grid =
[[132 128 131 129 135 132 134 133 132 132 138 125 135 121 129 128]
 [139 131 141 128 125 132 134 126 128 131 137 118 130 120 135 143]
 [124 132 119 134 125 132 123 132 122 131 149 142 129 117 135 141]
 [128 127 100 131 127 129 149 141 142 147 117 139 126 127 128 131]
 [138 128 123 135 120 129 129 138 136 138 155 129 136 125 132 101]
 [138 132 130 137 137 132 128 131 133 130 120 141 130 119 132 119]
 [121 129 120 125 106 126 138 127 135 134 151 109 132 136 136 132]]
grid[0][0] => 132
grid[4] => [138, 128, 123, 135, 120, 129, 129, 138, 136, 138, 155, 129, 136, 125, 132, 101]
grid[4][9] => 138
grid[1][11] => 118
grid[5][13] => 119
grid[3][7] => 141
grid[1][12] => 130
grid[2][8] => 122
grid[4][8] => 136
grid[3][4] => 127
grid[4][7] => 138
grid[0][8] => 132
grid[6][1] => 129
grid[3][8] => 142
grid[6][11] => 109
grid[2][0] => 124
grid[2][10] => 149
grid[6][10] => 151
grid[0][13] => 121
grid[:, 2] => [131, 141, 119, 100, 123, 130, 120]
grid[5][14] => 132
grid[5][7] => 131
grid[1][15] => 143
grid[3] => [128, 127, 100, 131, 127, 129, 149, 141, 142, 147, 117, 139, 126, 127, 128, 131]
grid[5] => [138, 132, 130, 137, 137, 132, 128, 131, 133, 130, 120, 141, 130, 119, 132, 119]
grid[2][2] => 119
grid[:, 7] => [133, 126, 132, 141, 138, 131, 127]
grid[3][5] => 129
grid[6][6] => 138
grid[2][9] => 131
grid[2][15] => 141

arr = ((140, 136, 120, 136, 115, 136), (133, 122, 140, 129, 124, 121), (119, 127, 128, 100, 116, 120), (139, 124, 119, 139, 120, 153), (125, 139, 118, 129, 125, 134), (129, 137, 121, 121, 115, 132), (119, 138, 120, 120, 125, 131), (137, 122, 137, 118, 112, 122), (135, 123, 119, 109, 110, 151), (128, 138, 119, 131, 127, 136), (119, 138, 120, 123, 146, 130), (139, 122, 124, 144, 126, 141), (123, 136, 124, 139, 149, 126))
arr[0, 0]: 140
arr[9, 4]: 127
arr[1, 1]: 122
arr[10, 5]: 130
arr[:, 2]: [120, 140, 128, 119, 118, 121, 120, 137, 119, 119, 120, 124, 124]
arr[12, 4]: 149
arr[3, 5]: 153
arr[6, 1]: 138
arr[12]: [123, 136, 124, 139, 149, 126]
arr[5, 0]: 129
arr[11]: [139, 122, 124, 144, 126, 141]
arr[7, 0]: 137
arr[11, 4]: 126
arr[1, 0]: 133
arr[9]: [128, 138, 119, 131, 127, 136]
arr[1, 5]: 121
arr[5]: [129, 137, 121, 121, 115, 132]
arr[10, 3]: 123
arr[8, 4]: 110
arr[11, 0]: 139
arr[7, 2]: 137
arr[2, 5]: 120
arr[2, 3]: 100
arr[7, 3]: 118
arr[2, 0]: 119
arr[8, 3]: 109
arr[4, 2]: 118
arr[8]: [135, 123, 119, 109, 110, 151]
arr[10, 4]: 146
arr[:, 0]: [140, 133, 119, 139, 125, 129, 119, 137, 135, 128, 119, 139, 123]
arr[6, 2]: 120
arr[5, 2]: 121

a =
[[139 127 132 131 133 120 123 130 131 132 123 135 127 120 136]
 [140 124 145 134 134 105 126 134 132 124 131 136 126 121 132]
 [142 125 138 134 135 105 128 135 132 123 132 135 128 123 132]
 [153 134 133 134 130 127 124 136 124 130 133 133 130 116 141]
 [138 127 136 131 133 120 123 131 131 135 122 136 127 119 136]
 [134 124 136 129 137 117 120 128 136 131 129 133 132 122 136]
 [138 129 132 132 132 119 123 129 130 127 124 136 131 116 134]
 [140 129 130 132 132 119 123 129 129 127 122 137 132 117 134]
 [140 124 140 134 134 105 126 134 132 118 132 136 126 121 131]
 [138 130 124 131 132 119 123 129 130 124 121 136 131 116 133]
 [140 129 132 132 132 120 123 129 129 130 125 136 132 118 134]
 [153 133 134 134 130 127 124 136 124 129 130 133 129 116 141]
 [136 124 134 133 126 130 137 130 120 110 110 128 118 136 143]
 [142 126 140 134 135 105 128 135 132 128 132 137 128 124 132]]
Rows and columns are counted from 0.
(0, 0) = 139
(12, 12) = 118
(9, 8) = 130
(11, 1) = 133
(13, 7) = 135
(12, 7) = 130
(3, 14) = 141
(4, 6) = 123
(7, 0) = 140
(5, 8) = 136
(8, 3) = 134
(11, 12) = 129
(1, 0) = 140
(2, 7) = 135
(4, 7) = 131
(7, 6) = 123
(3, 9) = 130
(10, 11) = 136
(8, 10) = 132
(8, 4) = 134
(9, 11) = 136
(2, 3) = 134
(1, 7) = 134
(6, 7) = 129
(7, 2) = 130
(11, 13) = 116
(11, 4) = 130
(2, 0) = 142
(12, 6) = 137
(12, 14) = 143
(7, 1) = 129
(2, 14) = 132
(13, 0) = 142
(13, 12) = 128
